Below are the code and all the weights of a small trained network. Each question names an input and a class and asks about switching units off, where a switched-off unit gives its printed mean instead of its output.

import numpy as np


def w(rows, s, z=0):
    codes = np.array(rows[::2]) - 128.0
    scale = np.full(codes.shape[1], s)
    scale[-1] = z or s
    return codes * scale


def f(y):
    return y / 2 * (1 + np.tanh(0.7978845608 * (y + 0.044715 * y**3)))


def log_softmax(a):
    a = a - a.max(-1, keepdims=True)
    return a - np.log(np.exp(a).sum(-1, keepdims=True))


def net(x, mask):
    res = np.array(x, float).reshape(1, 6) / 4 @ E
    y = f(res @ A[0][:, :-1].T + A[0][:, -1])
    res = res + np.where(mask, y, B[0][:, -1]) @ B[0][:, :-1]
    return log_softmax(res[-1] @ U[:, :-1].T + U[:, -1])


A, B = {}, {}
E = w([
[20,153,191,40,27],'x0',
[128,128,129,129,128],'x1',
[36,33,64,233,106],'x2',
[177,203,55,178,2],'x3',
[77,213,247,235,173],'x4',
[126,129,128,127,128],'x5',
],0.008)
A[0] = w([
[94,53,163,114,155,176],'n1',
[174,50,75,65,99,97],'n2',
[117,192,179,203,139,88],'n3',
[189,154,68,161,196,66],'n4',
[180,134,74,185,175,72],'n5',
[56,92,174,125,228,143],'n6',
[96,148,85,162,75,190],'n7',
[142,170,78,156,71,48],'n8',
[233,192,214,83,129,54],'n9',
[102,180,164,190,152,161],'n10',
[30,187,110,64,54,42],'n11',
[114,142,183,176,117,98],'n12',
[127,251,71,193,50,48],'n13',
[21,50,77,251,108,6],'n14',
[175,67,107,80,83,163],'n15',
],0.012,0.0019)
B[0] = w([
[169,171,172,117,198,180],'n1',
[106,9,121,166,135,219],'n2',
[110,48,92,168,99,216],'n3',
[58,210,123,146,135,208],'n4',
[65,203,167,198,160,209],'n5',
[161,116,169,125,153,218],'n6',
[154,169,172,99,143,186],'n7',
[177,91,193,126,151,187],'n8',
[172,166,43,74,88,234],'n9',
[110,26,113,120,54,205],'n10',
[46,205,137,148,151,229],'n11',
[107,94,90,176,76,177],'n12',
[168,86,196,103,210,247],'n13',
[178,181,35,50,123,254],'n14',
[100,92,107,160,108,197],'n15',
],0.011,0.012)
U = w([
[181,157,50,41,82,79],'0',
[86,21,128,145,65,74],'1',
[184,101,235,86,170,255],'2',
[8,197,160,135,120,120],'3',
],0.017,0.00051)

Each question gives the input, the list of numbers given to net, and the class t.
The units are the neurons (one row each of A and B). Each row of codes is followed by its name. A weight is (code - 128) times the scale printed after its matrix; where a second scale follows, it is the last column's (A, B and U).
mask holds one flag per neuron, in row order. A switched-off neuron (its flag False) gives its mean, the last column of its row in B, instead of its output. The means were averaged over made-up inputs and are rounded, as every weight is.
A unit's drop is (log p(t) with every unit on - log p(t) with that unit switched off) / (log p(t) with every unit on - log p(t) with every unit switched off).
The circuit of an input: a set's keep is (log p(t) with only the set's units on - log p(t) with every unit switched off) / (log p(t) with every unit on - log p(t) with every unit switched off). Starting from the 12 units with the biggest drops (on a tie, the unit counted first), units are removed one at a time, each time the one whose removal leaves the highest keep (on an exact tie, the one counted first), for as long as the keep stays at least 0.8.
units of the circuit, in order: the units of the circuit, biggest drop first
most important unit: the unit with the biggest drop
k most important neurons: the k neurons with the biggest drops, biggest first
drop when u is switched off: that unit's drop, to one decimal
input [6,3,3,-3,-4,-1], class 3: most important unit : n11
input [-8,7,-2,3,8,2], class 1: 3 most important neurons : (n10; n3; n11)
input [2,-6,-6,7,-6,-3], class 2: 4 most important neurons : (n13; n14; n8; n2)
input [-5,-4,-5,7,4,-7], class 2: 3 most important neurons : (n13; n14; n8)
input [8,2,2,-8,-2,3], class 2: 4 most important neurons : (n6; n1; n4; n5)
input [-6,7,3,-4,8,-3], class 1: 2 most important neurons : (n10; n3)
input [8,-8,-4,-6,-1,-7], class 3: 2 most important neurons : (n11; n13)
input [5,3,-3,-1,-3,-2], class 3: 2 most important neurons : (n14; n11)
input [-6,-7,2,8,-4,6], class 2: 2 most important neurons : (n13; n8)
input [-8,7,4,5,8,-8], class 1: 4 most important neurons : (n10; n3; n11; n12)
input [-2,3,-5,7,0,-8], class 2: 3 most important neurons : (n13; n14; n8)
input [-2,4,1,0,0,5], class 3: 3 most important neurons : (n9; n13; n14)
input [-6,2,-5,-3,7,-7], class 1: 4 most important neurons : (n10; n3; n14; n11)
input [-8,-6,7,-4,-1,-4], class 3: 3 most important neurons : (n5; n4; n9)
input [3,0,-7,2,6,1], class 0: units of the circuit, in order : (n9)
input [5,4,-7,8,6,5], class 2: 2 most important neurons : (n13; n14)
input [-7,-2,4,5,1,0], class 3: drop when n4 is switched off : 0.9
input [-6,8,-5,-1,-6,0], class 1: drop when n2 is switched off : 1.0
input [-7,-7,3,4,-6,6], class 3: drop when n4 is switched off : 0.7
input [6,0,2,-8,-5,0], class 2: units of the circuit, in order : (n1)
input [-2,2,4,6,-7,1], class 1: drop when n8 is switched off : 0.0
